Below are the code and all the weights of a small trained network. Each question names an input and a target symbol and asks about switching units off, where a switched-off unit gives its printed mean instead of its output.

import numpy as np


def w(rows, s, z=0):
    codes = np.array(rows[::2]) - 128.0
    scale = np.full(codes.shape[1], s)
    scale[-1] = z or s
    return codes * scale


def f(y):
    return np.maximum(y, 0)


def softmax(a):
    e = np.exp(a - a.max(-1, keepdims=True))
    return e / e.sum(-1, keepdims=True)


def log_softmax(a):
    a = a - a.max(-1, keepdims=True)
    return a - np.log(np.exp(a).sum(-1, keepdims=True))


def net(x, mask):
    ids = ['αβδεζημξστφψ'.index(c) for c in x.split()]
    T = len(ids)
    res = E[ids] + P[:T]
    u = 0
    for l in range(3):
        q, k, v = (res @ M[l].T for M in (Q, K, V))
        z = softmax(np.where(np.tri(T) > 0, q @ k.T / 2**0.5, -1e9)) @ v
        res = res + np.where(mask[u], z, O[l][:, -1]) @ O[l][:, :-1]
        u += 1
        y = f(res @ A[l][:, :-1].T + A[l][:, -1])
        res = res + np.where(mask[u : u + 4], y, B[l][:, -1]) @ B[l][:, :-1]
        u += 4
    return log_softmax(res[-1] @ U[:, :-1].T + U[:, -1])


Q, K, V, O, A, B = {}, {}, {}, {}, {}, {}
E = w([
[110,172,161,121,118],'α',
[18,163,134,147,186],'β',
[84,170,88,48,142],'δ',
[224,115,200,118,94],'ε',
[136,74,185,115,132],'ζ',
[118,51,112,153,87],'η',
[168,138,98,142,84],'μ',
[201,92,7,117,72],'ξ',
[89,119,74,116,143],'σ',
[173,103,124,167,127],'τ',
[122,83,135,59,49],'φ',
[230,52,99,104,141],'ψ',
],0.02)
P = w([
[95,162,126,146,106],'0',
[133,91,83,240,68],'1',
[129,81,127,64,124],'2',
[150,184,105,245,154],'3',
[141,131,78,83,139],'4',
[163,164,86,254,133],'5',
[186,135,148,79,119],'6',
],0.0084)
Q[0] = w([
[132,125,22,167,135],'L0H0',
[163,125,120,2,66],'L0H0',
],0.0077)
K[0] = w([
[232,174,76,255,215],'L0H0',
[168,151,210,52,35],'L0H0',
],0.0063)
V[0] = w([
[31,75,190,226,254],'L0H0',
[128,99,130,234,107],'L0H0',
],0.0045)
O[0] = w([
[169,143,234,76,80,3],'L0H0',
[174,93,201,254,162,148],'L0H0',
],0.0079,0.004)
A[0] = w([
[68,133,48,187,133,251],'L0N0',
[98,146,132,42,198,87],'L0N1',
[117,198,110,2,79,156],'L0N2',
[204,135,101,138,172,44],'L0N3',
],0.009,0.0028)
B[0] = w([
[127,83,215,72,19,254],'L0N0',
[254,186,13,117,216,153],'L0N1',
[36,87,86,110,149,194],'L0N2',
[140,8,33,49,146,167],'L0N3',
],0.0087,0.0075)
Q[1] = w([
[145,123,168,57,134],'L1H0',
[170,101,120,1,177],'L1H0',
],0.007)
K[1] = w([
[169,6,170,3,40],'L1H0',
[183,134,88,154,162],'L1H0',
],0.0076)
V[1] = w([
[138,200,110,131,2],'L1H0',
[113,212,161,134,102],'L1H0',
],0.0091)
O[1] = w([
[119,115,133,5,41,254],'L1H0',
[110,113,147,140,99,5],'L1H0',
],0.013,0.0057)
A[1] = w([
[68,177,244,157,76,91],'L1N0',
[141,62,101,192,105,253],'L1N1',
[121,150,97,134,155,143],'L1N2',
[166,154,1,167,141,93],'L1N3',
],0.0064,0.0028)
B[1] = w([
[111,255,129,117,112,228],'L1N0',
[113,141,213,95,148,253],'L1N1',
[112,78,247,203,158,147],'L1N2',
[119,95,137,192,97,209],'L1N3',
],0.0099,0.004)
Q[2] = w([
[21,47,143,158,76],'L2H0',
[152,254,24,200,45],'L2H0',
],0.0039)
K[2] = w([
[53,49,110,185,132],'L2H0',
[112,253,158,105,85],'L2H0',
],0.0072)
V[2] = w([
[167,255,106,135,153],'L2H0',
[232,193,58,159,48],'L2H0',
],0.0069)
O[2] = w([
[137,157,5,98,117,1],'L2H0',
[201,122,35,100,136,154],'L2H0',
],0.011,0.0074)
A[2] = w([
[193,96,149,157,149,123],'L2N0',
[225,154,137,139,61,161],'L2N1',
[183,145,171,147,151,125],'L2N2',
[180,65,2,142,157,6],'L2N3',
],0.009,0.0026)
B[2] = w([
[53,94,117,124,111,191],'L2N0',
[189,95,70,198,180,255],'L2N1',
[108,183,153,244,179,166],'L2N2',
[187,141,237,108,99,154],'L2N3',
],0.011,0.0076)
U = w([
[74,212,71,110,73,59],'α',
[79,149,56,126,139,117],'β',
[64,89,72,147,189,4],'δ',
[187,137,59,183,192,230],'ε',
[129,166,145,164,148,189],'ζ',
[150,175,189,158,135,81],'η',
[176,182,2,193,60,201],'μ',
[197,138,150,66,142,183],'ξ',
[151,134,141,94,126,172],'σ',
[166,130,118,164,139,136],'τ',
[81,45,85,109,137,124],'φ',
[131,151,142,204,118,38],'ψ',
],0.009,0.0046)

Each question gives the input, a string of symbols that net reads in full, and the target symbol t.
The units are the heads (2 rows each of Q, K, V and O) and the neurons (one row each of A and B). Each row of codes is followed by its name. A weight is (code - 128) times the scale printed after its matrix; where a second scale follows, it is the last column's (O, A, B and U).
mask holds one flag per unit, layer by layer, with each layer's heads first. A switched-off unit (its flag False) gives its mean, the last column of its rows in O or B, instead of its output. The means were averaged over made-up inputs and are rounded, as every weight is.
A unit's drop is (log p(t) with every unit on - log p(t) with that unit switched off) / (log p(t) with every unit on - log p(t) with every unit switched off).
The circuit of an input: a set's keep is (log p(t) with only the set's units on - log p(t) with every unit switched off) / (log p(t) with every unit on - log p(t) with every unit switched off). Starting from the 12 units with the biggest drops (on a tie, the unit counted first), units are removed one at a time, each time the one whose removal leaves the highest keep (on an exact tie, the one counted first), for as long as the keep stays at least 0.8.
units of the circuit, in order: the units of the circuit, biggest drop first
k most important neurons: the k neurons with the biggest drops, biggest first
k most important neurons of layer l: the k neurons of layer l with the biggest drops, biggest first
drop of u: that unit's drop, to one decimal
input ε ξ α φ μ β ξ, target ξ: units of the circuit, in order : L2N3; L0N3
input α μ α ψ ζ, target ψ: most important neuron : L0N3
input α α μ, target μ: 3 most important neurons of layer 0 : L0N3; L0N0; L0N2
input δ α ζ ε ξ, target ξ: 4 most important neurons : L2N3; L0N3; L0N0; L2N2
input α α β α ξ ξ, target φ: 2 most important neurons of layer 1 : L1N1; L1N0
input ψ α α α ψ, target ψ: 2 most important neurons of layer 1 : L1N3; L1N2
input ε ζ α α β ζ, target η: 2 most important neurons of layer 2 : L2N1; L2N2
input ξ ξ β β, target α: 2 most important neurons : L1N0; L0N3
input ξ ξ α, target ξ: 2 most important neurons : L0N0; L2N0
input α ψ η η ξ ξ, target φ: 4 most important neurons : L1N1; L0N3; L2N0; L0N0
input α ζ α α α α, target μ: 2 most important neurons : L1N0; L0N3
input α α ψ α ε, target ψ: 3 most important neurons of layer 0 : L0N3; L0N0; L0N1
input ε ξ β ξ β, target ξ: 3 most important neurons of layer 0 : L0N0; L0N2; L0N1
input φ α ζ α ζ ξ φ, target φ: units of the circuit, in order : L0N2
input ξ ζ σ, target ξ: 2 most important neurons : L0N0; L0N2
input α α α ξ ζ ψ, target δ: 3 most important neurons of layer 0 : L0N3; L0N0; L0N1
input ξ ξ ε β ξ α β, target ξ: drop of L0N0 : 0.5
input α α ψ, target ψ: drop of L1N3 : 0.2
input α α η, target η: drop of L2H0 : 0.7
input α ξ ε ζ, target η: most important neuron : L1N1
